Here is a tiny trained network, its code and every weight. The questions are about switching its units off for an input and a class, where a switched-off unit gives its printed mean instead of its output.

import numpy as np


def w(rows, s, z=0):
    codes = np.array(rows[::2]) - 128.0
    scale = np.full(codes.shape[1], s)
    scale[-1] = z or s
    return codes * scale


def norm(h):
    return h / np.sqrt((h * h).mean(-1, keepdims=True) + 1e-5)


def f(y):
    return y / 2 * (1 + np.tanh(0.7978845608 * (y + 0.044715 * y**3)))


def log_softmax(a):
    a = a - a.max(-1, keepdims=True)
    return a - np.log(np.exp(a).sum(-1, keepdims=True))


def net(x, mask):
    res = np.array(x, float).reshape(1, 8) / 4 @ E
    u = 0
    for l in range(2):
        y = f(norm(res) @ A[l][:, :-1].T + A[l][:, -1])
        res = res + np.where(mask[u : u + 11], y, B[l][:, -1]) @ B[l][:, :-1]
        u += 11
    return log_softmax(norm(res)[-1] @ U[:, :-1].T + U[:, -1])


A, B = {}, {}
E = w([
[115,7,44,132],'x0',
[154,131,45,86],'x1',
[75,115,164,43],'x2',
[171,133,111,37],'x3',
[2,146,125,67],'x4',
[136,146,75,160],'x5',
[49,165,129,99],'x6',
[76,240,60,125],'x7',
],0.0047)
A[0] = w([
[188,100,99,62,168],'0.n1',
[165,137,137,32,252],'0.n2',
[85,115,104,172,170],'0.n3',
[80,197,96,70,102],'0.n4',
[103,120,60,117,34],'0.n5',
[70,89,72,180,26],'0.n6',
[71,222,141,188,147],'0.n7',
[78,61,236,42,246],'0.n8',
[72,65,208,183,222],'0.n9',
[51,218,115,67,52],'0.n10',
[62,253,143,7,127],'0.n11',
],0.0068,0.0015)
B[0] = w([
[143,126,46,160,165],'0.n1',
[165,158,42,140,188],'0.n2',
[121,59,173,105,146],'0.n3',
[113,154,140,197,179],'0.n4',
[54,87,127,170,134],'0.n5',
[17,45,150,146,141],'0.n6',
[168,100,191,140,183],'0.n7',
[165,164,65,67,231],'0.n8',
[109,152,219,77,183],'0.n9',
[89,160,159,254,196],'0.n10',
[82,186,95,213,253],'0.n11',
],0.0081,0.0046)
A[1] = w([
[122,116,90,108,55],'1.n1',
[143,139,81,155,51],'1.n2',
[58,129,96,148,58],'1.n3',
[73,100,139,63,190],'1.n4',
[141,100,117,91,175],'1.n5',
[184,103,71,138,224],'1.n6',
[162,154,199,135,144],'1.n7',
[147,116,249,164,181],'1.n8',
[91,69,92,75,174],'1.n9',
[12,112,145,122,132],'1.n10',
[165,63,150,198,249],'1.n11',
],0.012,0.0022)
B[1] = w([
[129,125,172,117,134],'1.n1',
[142,172,133,130,168],'1.n2',
[110,84,48,109,190],'1.n3',
[181,136,111,123,184],'1.n4',
[164,234,125,125,162],'1.n5',
[156,130,83,98,241],'1.n6',
[160,214,155,65,194],'1.n7',
[136,100,147,2,253],'1.n8',
[116,224,148,97,206],'1.n9',
[43,112,75,84,232],'1.n10',
[123,141,17,103,245],'1.n11',
],0.0074,0.0041)
U = w([
[142,30,186,207,1],'0',
[74,105,194,77,156],'1',
[135,65,168,172,82],'2',
[101,215,181,233,132],'3',
[117,78,171,201,4],'4',
[2,118,74,174,162],'5',
[210,155,158,35,205],'6',
[231,115,7,134,178],'7',
],0.012,0.0066)

Each question gives the input, the list of numbers given to net, and the class t.
The units are the neurons (one row each of A and B). Each row of codes is followed by its name. A weight is (code - 128) times the scale printed after its matrix; where a second scale follows, it is the last column's (A, B and U).
mask holds one flag per neuron, layer by layer. A switched-off neuron (its flag False) gives its mean, the last column of its row in B, instead of its output. The means were averaged over made-up inputs and are rounded, as every weight is.
A unit's drop is (log p(t) with every unit on - log p(t) with that unit switched off) / (log p(t) with every unit on - log p(t) with every unit switched off).
The circuit of an input: a set's keep is (log p(t) with only the set's units on - log p(t) with every unit switched off) / (log p(t) with every unit on - log p(t) with every unit switched off). Starting from the 12 units with the biggest drops (on a tie, the unit counted first), units are removed one at a time, each time the one whose removal leaves the highest keep (on an exact tie, the one counted first), for as long as the keep stays at least 0.8.
circuit, biggest first: the units of the circuit, biggest drop first
most important unit: the unit with the biggest drop
k most important neurons: the k neurons with the biggest drops, biggest first
k most important neurons of layer l: the k neurons of layer l with the biggest drops, biggest first
drop when u is switched off: that unit's drop, to one decimal
input [6,2,-3,-2,3,-6,-8,4], class 5: circuit, biggest first => (0.n6)
input [1,-3,1,-8,-2,-7,-2,6], class 6: circuit, biggest first => (1.n8; 0.n7)
input [-2,4,-2,7,8,1,-6,5], class 3: circuit, biggest first => (0.n10; 0.n4)
input [2,-8,3,-8,3,7,6,2], class 1: 2 most important neurons of layer 0 => (0.n9; 0.n7)
input [-8,3,0,5,1,5,-1,-5], class 7: circuit, biggest first => (0.n2; 0.n9)
input [-4,5,-1,-2,4,-2,2,6], class 3: 3 most important neurons of layer 0 => (0.n10; 0.n7; 0.n4)
input [-8,-7,-5,-6,4,6,4,-3], class 6: 2 most important neurons of layer 1 => (1.n8; 1.n7)
input [5,-6,-2,3,2,-2,5,-3], class 6: 2 most important neurons of layer 0 => (0.n8; 0.n11)
input [7,-1,-4,-2,-2,0,-3,3], class 5: 3 most important neurons => (0.n6; 0.n8; 0.n2)
input [7,-2,1,-7,4,-4,-6,-7], class 1: 2 most important neurons of layer 0 => (0.n9; 0.n6)
input [-5,6,8,1,1,1,-8,-4], class 7: 3 most important neurons of layer 0 => (0.n2; 0.n1; 0.n9)
input [-7,-3,-8,-4,-6,0,-6,2], class 6: 2 most important neurons of layer 1 => (1.n8; 1.n7)
input [0,-1,-4,-4,5,0,-5,0], class 1: drop when 0.n6 is switched off => 0.2
input [-8,8,-7,7,4,-2,-2,6], class 3: drop when 1.n11 is switched off => 0.1
input [0,-6,-4,7,7,-3,-2,1], class 3: drop when 0.n1 is switched off => 0.0
input [7,0,4,-4,6,-8,0,-8], class 6: most important unit => 0.n8
